Here is a tiny trained network, its code and every weight. The questions are about switching its units off for an input and a class, where a switched-off unit gives its printed mean instead of its output.

import numpy as np


def w(rows, s, z=0):
    codes = np.array(rows[::2]) - 128.0
    scale = np.full(codes.shape[1], s)
    scale[-1] = z or s
    return codes * scale


def norm(h):
    return h / np.sqrt((h * h).mean(-1, keepdims=True) + 1e-5)


def f(y):
    return np.maximum(y, 0)


def log_softmax(a):
    a = a - a.max(-1, keepdims=True)
    return a - np.log(np.exp(a).sum(-1, keepdims=True))


def net(x, mask):
    res = np.array(x, float).reshape(1, 2) / 4 @ E
    u = 0
    for l in range(3):
        y = f(norm(res) @ A[l][:, :-1].T + A[l][:, -1])
        res = res + np.where(mask[u : u + 4], y, B[l][:, -1]) @ B[l][:, :-1]
        u += 4
    return log_softmax(norm(res)[-1] @ U[:, :-1].T + U[:, -1])


A, B = {}, {}
E = w([
[133,7,122,141,128,62,66,181,78],'x0',
[185,111,98,196,170,204,190,129,154],'x1',
],0.011)
A[0] = w([
[142,124,124,127,142,128,130,140,107,2],'L0N1',
[39,91,104,140,109,108,92,114,123,48],'L0N2',
[62,108,121,148,136,119,116,152,105,158],'L0N3',
[249,109,96,179,176,167,133,128,149,21],'L0N4',
],0.02,0.00076)
B[0] = w([
[96,67,16,160,60,198,120,23,240,142],'L0N1',
[221,24,99,103,62,166,132,86,59,181],'L0N2',
[137,153,143,55,11,62,143,181,166,166],'L0N3',
[152,29,80,16,2,153,138,195,72,253],'L0N4',
],0.0099,0.02)
A[1] = w([
[110,131,162,82,110,5,107,178,105,8],'L1N1',
[78,104,135,150,135,144,94,92,103,41],'L1N2',
[110,141,164,143,131,120,137,97,128,170],'L1N3',
[86,117,84,101,92,156,128,80,99,204],'L1N4',
],0.014,0.0016)
B[1] = w([
[110,85,155,90,180,220,231,222,84,188],'L1N1',
[85,70,132,163,147,158,92,7,167,128],'L1N2',
[219,113,131,180,116,123,108,54,156,143],'L1N3',
[125,129,106,113,83,82,51,168,167,249],'L1N4',
],0.011,0.013)
A[2] = w([
[53,186,45,2,51,225,197,151,87,241],'L2N1',
[42,149,59,84,73,10,97,217,76,173],'L2N2',
[106,182,42,163,96,148,62,18,121,254],'L2N3',
[119,146,187,161,176,140,95,167,83,7],'L2N4',
],0.0056,0.00099)
B[2] = w([
[148,3,104,172,143,143,148,138,95,251],'L2N1',
[178,137,99,175,146,108,183,214,141,204],'L2N2',
[115,129,89,178,191,45,105,164,81,144],'L2N3',
[110,254,171,146,156,148,127,183,227,128],'L2N4',
],0.01,0.013)
U = w([
[43,114,181,151,251,251,109,156,84,2],'0',
[203,41,101,89,21,157,135,193,103,231],'1',
[132,244,88,172,184,94,79,106,126,49],'2',
],0.011,0.0017)

Each question gives the input, the list of numbers given to net, and the class t.
The units are the neurons (one row each of A and B). Each row of codes is followed by its name. A weight is (code - 128) times the scale printed after its matrix; where a second scale follows, it is the last column's (A, B and U).
mask holds one flag per neuron, layer by layer. A switched-off neuron (its flag False) gives its mean, the last column of its row in B, instead of its output. The means were averaged over made-up inputs and are rounded, as every weight is.
A unit's drop is (log p(t) with every unit on - log p(t) with that unit switched off) / (log p(t) with every unit on - log p(t) with every unit switched off).
The circuit of an input: a set's keep is (log p(t) with only the set's units on - log p(t) with every unit switched off) / (log p(t) with every unit on - log p(t) with every unit switched off). Starting from all 12 units, units are removed one at a time, each time the one whose removal leaves the highest keep (on an exact tie, the one counted first), for as long as the keep stays at least 0.8.
units of the circuit, in order: the units of the circuit, biggest drop first
top k neurons: the k neurons with the biggest drops, biggest first
top k neurons in layer l: the k neurons of layer l with the biggest drops, biggest first
drop when u is switched off: that unit's drop, to one decimal
input [-7,-4], class 2: units of the circuit, in order => (L0N4; L0N3; L1N1; L0N2)
input [-8,-7], class 2: top neuron in layer 0 => (L0N4)
input [-5,0], class 2: top 2 neurons => (L0N4; L1N1)
input [-4,-2], class 2: top 3 neurons => (L0N4; L0N3; L1N1)
input [-7,-6], class 2: top 3 neurons => (L0N4; L0N3; L1N3)
input [-8,0], class 2: top 3 neurons => (L0N4; L1N1; L0N2)
input [-6,-3], class 2: top 3 neurons => (L0N4; L0N3; L1N1)
input [-4,-3], class 2: drop when L1N1 is switched off => 0.6
input [-5,-3], class 2: drop when L0N2 is switched off => 0.2
input [-5,-4], class 2: top 3 neurons => (L0N4; L0N3; L1N1)
input [-2,-1], class 2: drop when L0N2 is switched off => 0.4
